Below is a small trained network, with its code and all its weights. Each question gives an input and a target symbol and asks what happens when units are switched off, that is, made to give their printed mean instead of their output.

import numpy as np


def w(rows, s, z=0):
    codes = np.array(rows[::2]) - 128.0
    scale = np.full(codes.shape[1], s)
    scale[-1] = z or s
    return codes * scale


def f(y):
    return y / 2 * (1 + np.tanh(0.7978845608 * (y + 0.044715 * y**3)))


def softmax(a):
    e = np.exp(a - a.max(-1, keepdims=True))
    return e / e.sum(-1, keepdims=True)


def log_softmax(a):
    a = a - a.max(-1, keepdims=True)
    return a - np.log(np.exp(a).sum(-1, keepdims=True))


def net(x, mask):
    ids = ['αγδημπφ'.index(c) for c in x.split()]
    T = len(ids)
    res = E[ids] + P[:T]
    r = res
    for j in range(3):
        rows = slice(3 * j, 3 * j + 3)
        q, k, v = (r @ M[0][rows].T for M in (Q, K, V))
        z = softmax(np.where(np.tri(T) > 0, q @ k.T / 3**0.5, -1e9)) @ v
        o = O[0][rows]
        res = res + np.where(mask[j], z, o[:, -1]) @ o[:, :-1]
    y = f(res @ A[0][:, :-1].T + A[0][:, -1])
    res = res + np.where(mask[3:7], y, B[0][:, -1]) @ B[0][:, :-1]
    return log_softmax(res[-1] @ U[:, :-1].T + U[:, -1])


Q, K, V, O, A, B = {}, {}, {}, {}, {}, {}
E = w([
[179,130,129,172,66],'α',
[151,196,134,112,5],'γ',
[67,180,139,203,205],'δ',
[73,101,172,74,127],'η',
[160,152,187,127,191],'μ',
[81,107,96,154,156],'π',
[59,147,52,102,107],'φ',
],0.018)
P = w([
[68,95,47,161,135],'0',
[145,140,129,90,108],'1',
[91,246,95,68,103],'2',
[178,121,114,151,101],'3',
[150,74,169,103,126],'4',
[102,193,114,126,90],'5',
[177,129,129,128,144],'6',
[145,74,187,123,145],'7',
[133,209,118,146,112],'8',
[169,144,134,114,176],'9',
[120,88,158,96,131],'10',
[134,183,132,179,86],'11',
[170,148,122,105,165],'12',
],0.014)
Q[0] = w([
[94,83,187,47,231],'h0',
[161,127,143,189,64],'h0',
[2,84,186,142,173],'h0',
[103,76,128,88,57],'h1',
[94,121,177,149,100],'h1',
[136,152,66,174,153],'h1',
[87,78,137,125,119],'h2',
[135,167,81,160,198],'h2',
[90,99,95,190,27],'h2',
],0.011)
K[0] = w([
[37,109,74,117,173],'h0',
[186,166,242,116,58],'h0',
[58,95,50,143,155],'h0',
[95,63,218,140,39],'h1',
[130,133,154,101,50],'h1',
[132,190,111,232,160],'h1',
[137,70,95,194,132],'h2',
[165,200,132,138,175],'h2',
[47,120,2,61,161],'h2',
],0.009)
V[0] = w([
[51,95,99,90,90],'h0',
[49,181,209,76,162],'h0',
[173,162,144,211,177],'h0',
[65,197,79,164,163],'h1',
[150,255,165,133,234],'h1',
[165,143,109,88,34],'h1',
[192,142,198,55,32],'h2',
[25,96,106,11,66],'h2',
[104,91,155,129,124],'h2',
],0.0076)
O[0] = w([
[151,146,196,43,72,192],'h0',
[198,168,172,254,104,102],'h0',
[129,115,88,144,167,83],'h0',
[46,170,98,75,156,201],'h1',
[112,149,186,141,100,101],'h1',
[187,164,90,20,87,158],'h1',
[180,129,65,194,77,58],'h2',
[26,176,141,105,126,255],'h2',
[113,125,197,139,90,108],'h2',
],0.0078,0.0076)
A[0] = w([
[228,183,186,69,231,146],'n0',
[170,17,204,176,106,1],'n1',
[120,53,38,93,27,187],'n2',
[96,253,74,11,88,119],'n3',
],0.0067,0.0026)
B[0] = w([
[97,50,77,185,93,136],'n0',
[207,251,96,131,108,128],'n1',
[255,235,144,140,211,155],'n2',
[147,52,129,209,111,249],'n3',
],0.0082,0.021)
U = w([
[148,142,85,43,206,253],'α',
[108,170,116,169,42,34],'γ',
[67,221,203,117,145,77],'δ',
[77,38,173,30,63,144],'η',
[160,45,141,174,180,79],'μ',
[81,60,115,49,168,123],'π',
[55,33,2,223,107,153],'φ',
],0.0075,0.0044)

Each question gives the input, a string of symbols that net reads in full, and the target symbol t.
The units are the heads (3 rows each of Q, K, V and O) and the neurons (one row each of A and B). Each row of codes is followed by its name. A weight is (code - 128) times the scale printed after its matrix; where a second scale follows, it is the last column's (O, A, B and U).
mask holds one flag per unit, heads first, then neurons. A switched-off unit (its flag False) gives its mean, the last column of its rows in O or B, instead of its output. The means were averaged over made-up inputs and are rounded, as every weight is.
A unit's drop is (log p(t) with every unit on - log p(t) with that unit switched off) / (log p(t) with every unit on - log p(t) with every unit switched off).
The circuit of an input: a set's keep is (log p(t) with only the set's units on - log p(t) with every unit switched off) / (log p(t) with every unit on - log p(t) with every unit switched off). Starting from all 7 units, units are removed one at a time, each time the one whose removal leaves the highest keep (on an exact tie, the one counted first), for as long as the keep stays at least 0.8.
circuit, biggest first: the units of the circuit, biggest drop first
k most important neurons: the k neurons with the biggest drops, biggest first
heads that matter: for each layer, one digit per head in row order, 1 if its drop is at least 0.15 and else 0, layers parted by /
drop when u is switched off: that unit's drop, to one decimal
input φ φ α α, target α: heads that matter : 110
input α φ γ γ π, target α: heads that matter : 011
input φ δ φ γ π, target η: circuit, biggest first : h0
input μ γ α γ, target α: circuit, biggest first : n2; h1
input φ μ α δ γ δ η φ, target η: heads that matter : 101
input φ φ φ φ π φ μ α π φ μ, target η: circuit, biggest first : h0; n2
input π φ α, target φ: heads that matter : 100
input φ φ μ, target φ: 2 most important neurons : n0; n3
input φ φ φ γ γ π φ φ δ φ μ, target η: 2 most important neurons : n2; n3
input α μ α α, target α: 2 most important neurons : n3; n2
input μ δ φ, target φ: 2 most important neurons : n3; n2
input μ φ μ, target φ: 2 most important neurons : n0; n2
input α α α η π, target α: 2 most important neurons : n3; n2
input φ α π γ φ α φ φ α φ δ, target η: 2 most important neurons : n2; n3
input φ α μ π φ α η δ, target η: drop when h2 is switched off : 0.0
input φ γ φ φ α φ μ π, target η: drop when h2 is switched off : -0.1
input μ α φ, target φ: drop when h2 is switched off : 0.1
input μ φ π δ, target δ: drop when h2 is switched off : -0.2
